Below are the code and all the weights of a small trained network. Each question names an input and a target symbol and asks about switching units off, where a switched-off unit gives its printed mean instead of its output.

import numpy as np


def w(rows, s, z=0):
    codes = np.array(rows[::2]) - 128.0
    scale = np.full(codes.shape[1], s)
    scale[-1] = z or s
    return codes * scale


def f(y):
    return y / 2 * (1 + np.tanh(0.7978845608 * (y + 0.044715 * y**3)))


def softmax(a):
    e = np.exp(a - a.max(-1, keepdims=True))
    return e / e.sum(-1, keepdims=True)


def log_softmax(a):
    a = a - a.max(-1, keepdims=True)
    return a - np.log(np.exp(a).sum(-1, keepdims=True))


def net(x, mask):
    ids = ['δεθλπτω'.index(c) for c in x.split()]
    T = len(ids)
    res = E[ids] + P[:T]
    q, k, v = (res @ M[0].T for M in (Q, K, V))
    z = softmax(np.where(np.tri(T) > 0, q @ k.T / 2**0.5, -1e9)) @ v
    res = res + np.where(mask[0], z, O[0][:, -1]) @ O[0][:, :-1]
    y = f(res @ A[0][:, :-1].T + A[0][:, -1])
    res = res + np.where(mask[1:17], y, B[0][:, -1]) @ B[0][:, :-1]
    return log_softmax(res[-1] @ U[:, :-1].T + U[:, -1])


Q, K, V, O, A, B = {}, {}, {}, {}, {}, {}
E = w([
[250,53,56,164],'δ',
[173,98,97,210],'ε',
[93,187,46,180],'θ',
[177,156,22,62],'λ',
[128,144,96,221],'π',
[105,41,203,157],'τ',
[58,163,46,184],'ω',
],0.013)
P = w([
[56,146,102,255],'0',
[210,47,147,150],'1',
[189,72,104,100],'2',
[192,64,125,123],'3',
[212,84,92,117],'4',
[133,97,151,128],'5',
[164,101,145,148],'6',
[174,137,96,133],'7',
[196,150,79,133],'8',
[165,157,99,148],'9',
[159,117,117,142],'10',
],0.0094)
Q[0] = w([
[131,196,39,162],'H1',
[164,117,91,255],'H1',
],0.0089)
K[0] = w([
[91,59,132,252],'H1',
[2,234,83,220],'H1',
],0.0068)
V[0] = w([
[95,178,74,7],'H1',
[179,80,156,77],'H1',
],0.012)
O[0] = w([
[174,190,66,75,9],'H1',
[6,135,64,213,24],'H1',
],0.012,0.013)
A[0] = w([
[144,116,182,42,184],'N1',
[135,171,254,124,27],'N2',
[83,42,63,47,126],'N3',
[77,90,92,149,103],'N4',
[202,71,71,133,82],'N5',
[119,105,97,166,51],'N6',
[185,169,137,112,34],'N7',
[94,57,195,56,145],'N8',
[147,160,229,103,86],'N9',
[190,177,117,168,174],'N10',
[131,102,151,149,167],'N11',
[113,196,64,99,244],'N12',
[95,148,84,124,54],'N13',
[186,181,143,92,40],'N14',
[164,83,150,229,60],'N15',
[101,161,54,176,1],'N16',
],0.0082,0.0053)
B[0] = w([
[113,230,88,127,234],'N1',
[188,169,199,67,193],'N2',
[198,228,146,134,124],'N3',
[84,129,182,37,129],'N4',
[67,111,129,176,208],'N5',
[147,152,149,1,120],'N6',
[45,180,68,124,150],'N7',
[187,234,187,57,237],'N8',
[160,192,122,129,209],'N9',
[45,146,63,181,174],'N10',
[151,136,111,128,209],'N11',
[155,144,98,222,128],'N12',
[116,109,225,147,119],'N13',
[60,184,92,66,156],'N14',
[79,36,171,152,254],'N15',
[201,235,172,52,122],'N16',
],0.0069,0.0097)
U = w([
[62,99,98,198,92],'δ',
[119,115,142,175,50],'ε',
[124,226,105,80,135],'θ',
[135,146,50,198,192],'λ',
[137,176,161,140,172],'π',
[64,124,142,186,107],'τ',
[101,198,122,1,3],'ω',
],0.0078,0.0033)

Each question gives the input, a string of symbols that net reads in full, and the target symbol t.
The units are the heads (2 rows each of Q, K, V and O) and the neurons (one row each of A and B). Each row of codes is followed by its name. A weight is (code - 128) times the scale printed after its matrix; where a second scale follows, it is the last column's (O, A, B and U).
mask holds one flag per unit, heads first, then neurons. A switched-off unit (its flag False) gives its mean, the last column of its rows in O or B, instead of its output. The means were averaged over made-up inputs and are rounded, as every weight is.
A unit's drop is (log p(t) with every unit on - log p(t) with that unit switched off) / (log p(t) with every unit on - log p(t) with every unit switched off).
The circuit of an input: a set's keep is (log p(t) with only the set's units on - log p(t) with every unit switched off) / (log p(t) with every unit on - log p(t) with every unit switched off). Starting from the 12 units with the biggest drops (on a tie, the unit counted first), units are removed one at a time, each time the one whose removal leaves the highest keep (on an exact tie, the one counted first), for as long as the keep stays at least 0.8.
circuit, biggest first: the units of the circuit, biggest drop first
top k neurons: the k neurons with the biggest drops, biggest first
drop when u is switched off: that unit's drop, to one decimal
input δ τ π, target δ: circuit, biggest first	(H1; N8)
input δ π θ λ τ π ε ω, target δ: top neuron	(N8)
input θ ω δ τ θ τ τ π ε λ ω, target θ: circuit, biggest first	(H1; N15)
input ω ε λ θ ω, target θ: circuit, biggest first	(H1; N1; N15)
input λ π δ ω π θ λ θ π π, target λ: circuit, biggest first	(H1; N8; N2)
input δ λ π θ, target δ: circuit, biggest first	(H1; N8)
input λ ε τ π θ λ π π ω τ θ, target λ: circuit, biggest first	(H1; N8; N2)
input λ θ θ π ε θ ε, target λ: circuit, biggest first	(H1; N8)
input ω π π δ, target ω: circuit, biggest first	(H1; N14)
input ω τ λ λ δ ε ε ε τ θ π, target ω: top 2 neurons	(N14; N2)
input δ τ τ, target τ: drop when N15 is switched off	0.1
input ω τ ω, target ω: drop when H1 is switched off	1.2
input θ π ε, target θ: drop when H1 is switched off	1.5
input π λ δ π τ δ τ, target δ: circuit, biggest first	(H1)
input λ ε ε, target λ: drop when H1 is switched off	1.0
